Below is a small trained network, with its code and all its weights. Each question gives an input and a target symbol and asks what happens when units are switched off, that is, made to give their printed mean instead of their output.

import numpy as np


def w(rows, s, z=0):
    codes = np.array(rows[::2]) - 128.0
    scale = np.full(codes.shape[1], s)
    scale[-1] = z or s
    return codes * scale


def f(y):
    return np.maximum(y, 0)


def softmax(a):
    e = np.exp(a - a.max(-1, keepdims=True))
    return e / e.sum(-1, keepdims=True)


def log_softmax(a):
    a = a - a.max(-1, keepdims=True)
    return a - np.log(np.exp(a).sum(-1, keepdims=True))


def net(x, mask):
    ids = ['ΓΛΣΨδζτω'.index(c) for c in x.split()]
    T = len(ids)
    res = E[ids] + P[:T]
    u = 0
    for l in range(2):
        r = res
        for j in range(3):
            rows = slice(3 * j, 3 * j + 3)
            q, k, v = (r @ M[l][rows].T for M in (Q, K, V))
            z = softmax(np.where(np.tri(T) > 0, q @ k.T / 3**0.5, -1e9)) @ v
            o = O[l][rows]
            res = res + np.where(mask[u + j], z, o[:, -1]) @ o[:, :-1]
        u += 3
        y = f(res @ A[l][:, :-1].T + A[l][:, -1])
        res = res + np.where(mask[u : u + 8], y, B[l][:, -1]) @ B[l][:, :-1]
        u += 8
    return log_softmax(res[-1] @ U[:, :-1].T + U[:, -1])


Q, K, V, O, A, B = {}, {}, {}, {}, {}, {}
E = w([
[111,132,104,124,200,142,176],'Γ',
[95,70,140,98,102,123,130],'Λ',
[198,199,129,123,210,119,202],'Σ',
[92,68,168,107,134,101,140],'Ψ',
[160,63,129,46,173,230,175],'δ',
[23,187,179,137,246,129,122],'ζ',
[120,75,192,128,36,77,207],'τ',
[218,200,139,38,112,2,93],'ω',
],0.0094)
P = w([
[130,46,105,89,173,56,133],'0',
[178,129,184,186,84,150,139],'1',
[81,16,129,53,120,78,224],'2',
[146,112,208,108,183,110,74],'3',
[167,140,86,183,95,175,110],'4',
[71,102,134,8,156,97,180],'5',
[144,138,254,90,152,148,75],'6',
[162,185,58,192,31,207,151],'7',
[49,144,78,54,202,164,160],'8',
],0.0093)
Q[0] = w([
[113,114,173,125,128,126,94],'L0H1',
[140,131,166,163,133,145,62],'L0H1',
[215,121,123,253,67,128,113],'L0H1',
[160,143,136,183,126,149,37],'L0H2',
[175,146,124,152,127,127,145],'L0H2',
[169,128,118,177,85,144,101],'L0H2',
[82,120,117,161,151,152,109],'L0H3',
[116,110,104,147,140,163,184],'L0H3',
[79,125,113,183,100,104,165],'L0H3',
],0.011)
K[0] = w([
[118,91,91,137,172,107,169],'L0H1',
[102,18,164,106,189,82,191],'L0H1',
[139,109,254,7,185,88,121],'L0H1',
[242,107,154,84,141,70,159],'L0H2',
[117,121,187,86,176,122,153],'L0H2',
[177,86,172,106,121,59,156],'L0H2',
[84,91,138,186,114,156,171],'L0H3',
[132,173,131,213,145,202,166],'L0H3',
[62,94,80,178,207,146,107],'L0H3',
],0.0077)
V[0] = w([
[191,84,180,105,89,217,201],'L0H1',
[223,145,89,128,63,102,129],'L0H1',
[69,57,111,141,106,207,200],'L0H1',
[117,3,213,65,144,138,143],'L0H2',
[125,123,119,206,207,129,81],'L0H2',
[86,51,117,22,163,170,137],'L0H2',
[40,99,115,170,130,98,157],'L0H3',
[104,177,243,110,87,110,113],'L0H3',
[122,161,103,118,55,70,185],'L0H3',
],0.006)
O[0] = w([
[212,239,109,19,98,104,171,216],'L0H1',
[85,110,95,3,57,118,54,123],'L0H1',
[177,133,214,85,163,88,254,175],'L0H1',
[176,177,144,88,28,205,83,254],'L0H2',
[61,76,36,122,168,160,163,96],'L0H2',
[171,188,161,22,122,234,98,223],'L0H2',
[62,73,242,105,162,43,187,113],'L0H3',
[236,134,60,214,92,56,214,128],'L0H3',
[160,77,116,96,210,40,145,119],'L0H3',
],0.0046,0.0062)
A[0] = w([
[208,226,77,166,59,176,100,189],'L0N1',
[159,207,203,178,91,196,172,160],'L0N2',
[72,167,173,49,182,142,95,167],'L0N3',
[168,163,52,191,60,226,172,100],'L0N4',
[153,203,181,105,152,132,197,175],'L0N5',
[213,110,118,134,18,220,161,251],'L0N6',
[105,141,51,76,98,1,176,154],'L0N7',
[121,27,99,163,215,88,168,168],'L0N8',
],0.0059,0.002)
B[0] = w([
[26,154,78,125,216,16,37,198],'L0N1',
[138,57,68,199,143,100,112,208],'L0N2',
[238,194,205,160,100,164,86,199],'L0N3',
[59,103,32,70,141,72,127,171],'L0N4',
[229,103,125,154,150,96,188,221],'L0N5',
[115,94,51,120,131,80,32,254],'L0N6',
[158,197,101,42,195,181,145,157],'L0N7',
[1,94,210,100,221,43,193,137],'L0N8',
],0.0059,0.0092)
Q[1] = w([
[237,61,204,124,73,125,210],'L1H1',
[185,106,165,133,52,236,146],'L1H1',
[157,230,217,236,178,166,145],'L1H1',
[156,132,88,37,155,155,181],'L1H2',
[134,58,121,139,38,117,163],'L1H2',
[103,126,154,75,172,182,171],'L1H2',
[145,30,158,227,131,133,89],'L1H3',
[138,193,109,2,73,114,145],'L1H3',
[189,148,135,154,192,101,89],'L1H3',
],0.0058)
K[1] = w([
[116,131,176,234,81,171,181],'L1H1',
[167,197,217,169,109,116,168],'L1H1',
[85,89,188,129,169,164,190],'L1H1',
[134,108,85,176,231,163,106],'L1H2',
[96,121,137,177,83,109,105],'L1H2',
[105,125,2,107,188,91,120],'L1H2',
[199,120,176,139,179,157,162],'L1H3',
[66,162,2,157,109,84,89],'L1H3',
[149,194,165,100,143,190,142],'L1H3',
],0.0066)
V[1] = w([
[115,123,102,108,102,114,151],'L1H1',
[137,2,81,127,139,172,136],'L1H1',
[184,79,123,167,128,131,101],'L1H1',
[95,147,167,140,80,99,140],'L1H2',
[146,137,193,147,81,157,137],'L1H2',
[109,151,196,111,86,180,128],'L1H2',
[83,45,65,87,100,175,142],'L1H3',
[94,18,160,160,46,75,94],'L1H3',
[159,69,139,115,122,181,181],'L1H3',
],0.0078)
O[1] = w([
[149,21,118,177,90,78,180,133],'L1H1',
[159,140,9,135,42,146,193,166],'L1H1',
[47,243,48,153,76,155,98,194],'L1H1',
[119,131,177,162,146,153,68,2],'L1H2',
[130,162,196,204,143,249,93,43],'L1H2',
[136,149,219,117,132,184,153,34],'L1H2',
[227,23,185,96,36,109,187,155],'L1H3',
[73,195,191,32,2,194,170,70],'L1H3',
[191,136,58,136,118,115,198,70],'L1H3',
],0.0058,0.0049)
A[1] = w([
[15,58,117,138,133,82,226,192],'L1N1',
[19,105,151,61,105,154,114,133],'L1N2',
[135,117,237,114,147,123,114,135],'L1N3',
[118,198,140,47,126,195,63,252],'L1N4',
[139,153,222,136,189,158,73,113],'L1N5',
[37,120,115,163,133,117,60,101],'L1N6',
[37,207,114,253,131,137,133,186],'L1N7',
[192,145,195,70,60,118,193,204],'L1N8',
],0.0063,0.0028)
B[1] = w([
[150,216,138,226,222,150,145,171],'L1N1',
[60,232,151,187,168,92,63,160],'L1N2',
[131,112,121,92,39,82,119,155],'L1N3',
[92,201,75,168,103,164,94,221],'L1N4',
[64,72,173,105,99,91,87,166],'L1N5',
[152,146,225,87,151,175,54,167],'L1N6',
[255,126,151,221,88,233,67,155],'L1N7',
[171,98,211,66,87,174,137,254],'L1N8',
],0.0072)
U = w([
[108,96,140,108,199,116,180,168],'Γ',
[84,109,174,124,68,145,138,222],'Λ',
[78,139,26,126,102,25,141,195],'Σ',
[198,176,135,168,132,255,122,246],'Ψ',
[175,6,179,99,109,72,161,14],'δ',
[135,154,126,154,235,107,210,67],'ζ',
[99,194,167,114,49,196,125,1],'τ',
[49,163,167,134,148,140,60,74],'ω',
],0.0073,0.0022)

Each question gives the input, a string of symbols that net reads in full, and the target symbol t.
The units are the heads (3 rows each of Q, K, V and O) and the neurons (one row each of A and B). Each row of codes is followed by its name. A weight is (code - 128) times the scale printed after its matrix; where a second scale follows, it is the last column's (O, A, B and U).
mask holds one flag per unit, layer by layer, with each layer's heads first. A switched-off unit (its flag False) gives its mean, the last column of its rows in O or B, instead of its output. The means were averaged over made-up inputs and are rounded, as every weight is.
A unit's drop is (log p(t) with every unit on - log p(t) with that unit switched off) / (log p(t) with every unit on - log p(t) with every unit switched off).
The circuit of an input: a set's keep is (log p(t) with only the set's units on - log p(t) with every unit switched off) / (log p(t) with every unit on - log p(t) with every unit switched off). Starting from the 12 units with the biggest drops (on a tie, the unit counted first), units are removed one at a time, each time the one whose removal leaves the highest keep (on an exact tie, the one counted first), for as long as the keep stays at least 0.8.
units of the circuit, in order: the units of the circuit, biggest drop first
unit that matters most: the unit with the biggest drop
k most important neurons: the k neurons with the biggest drops, biggest first
top k neurons in layer l: the k neurons of layer l with the biggest drops, biggest first
heads that matter: for each layer, one digit per head in row order, 1 if its drop is at least 0.15 and else 0, layers parted by /
input δ τ δ Ψ Γ, target Σ: unit that matters most => L1N8
input Λ δ τ δ ω ω, target ω: units of the circuit, in order => (L0H1; L1H3; L0N1; L1H1)
input Σ δ δ δ δ Λ δ τ, target Σ: heads that matter => 000 / 000
input δ ω τ δ ζ Γ Σ δ Γ, target δ: 2 most important neurons => (L0N4; L0N3)
input δ Σ Γ δ ζ δ δ Ψ, target Σ: units of the circuit, in order => (L1N8; L0N4)
input δ ζ ζ, target ζ: 2 most important neurons => (L1N1; L0N8)
input τ δ ζ ω τ ζ δ ζ Ψ, target ζ: top 2 neurons in layer 0 => (L0N8; L0N6)
input δ τ τ δ ζ Ψ, target ζ: units of the circuit, in order => (L0H2; L1N1; L0N8)
input Γ δ Γ δ ω δ δ τ, target Σ: units of the circuit, in order => (L0N6; L0N4)
input δ ζ Σ δ δ δ, target δ: top 2 neurons in layer 0 => (L0N4; L0N6)
input τ δ τ δ Σ τ τ τ δ, target τ: heads that matter => 100 / 001
input τ δ δ τ δ Λ τ Γ, target Σ: 3 most important neurons => (L0N4; L0N3; L1N8)
input Γ δ ζ, target δ: heads that matter => 000 / 100
input δ δ δ δ ζ δ, target ζ: unit that matters most => L0H2
input ζ Γ δ τ ω δ ω δ Ψ, target δ: heads that matter => 100 / 011
input δ ζ Λ, target ζ: 2 most important neurons => (L1N1; L0N8)
input Λ ω ζ τ δ Λ ω Λ, target ω: top 2 neurons in layer 1 => (L1N6; L1N2)
input Γ τ ζ Γ τ δ τ ω, target ω: units of the circuit, in order => (L0N1; L1H3; L1N6)
input τ τ δ, target τ: heads that matter => 000 / 001
input δ δ Σ ζ Ψ ω Γ δ, target Σ: unit that matters most => L0N4
input δ ζ τ ω τ, target ω: 2 most important neurons => (L1N6; L0N5)
input δ δ δ Σ δ Λ ζ δ Ψ, target δ: heads that matter => 000 / 011
input δ δ ω δ ω Ψ, target ω: top 2 neurons in layer 0 => (L0N5; L0N1)
input ω Λ δ ζ τ, target Ψ: 4 most important neurons => (L1N7; L0N6; L1N6; L0N1)
input ζ δ δ ζ Λ δ δ Λ, target Σ: units of the circuit, in order => (L0N4; L1N8)
input δ δ δ δ δ Ψ δ ζ ζ, target ζ: heads that matter => 110 / 010
input δ ω Λ, target ω: unit that matters most => L1H3
input δ ζ δ δ Λ, target Σ: heads that matter => 100 / 000
input δ ζ Γ δ δ Σ δ Σ, target Σ: heads that matter => 000 / 000
input τ δ τ Ψ δ Λ, target δ: heads that matter => 000 / 011
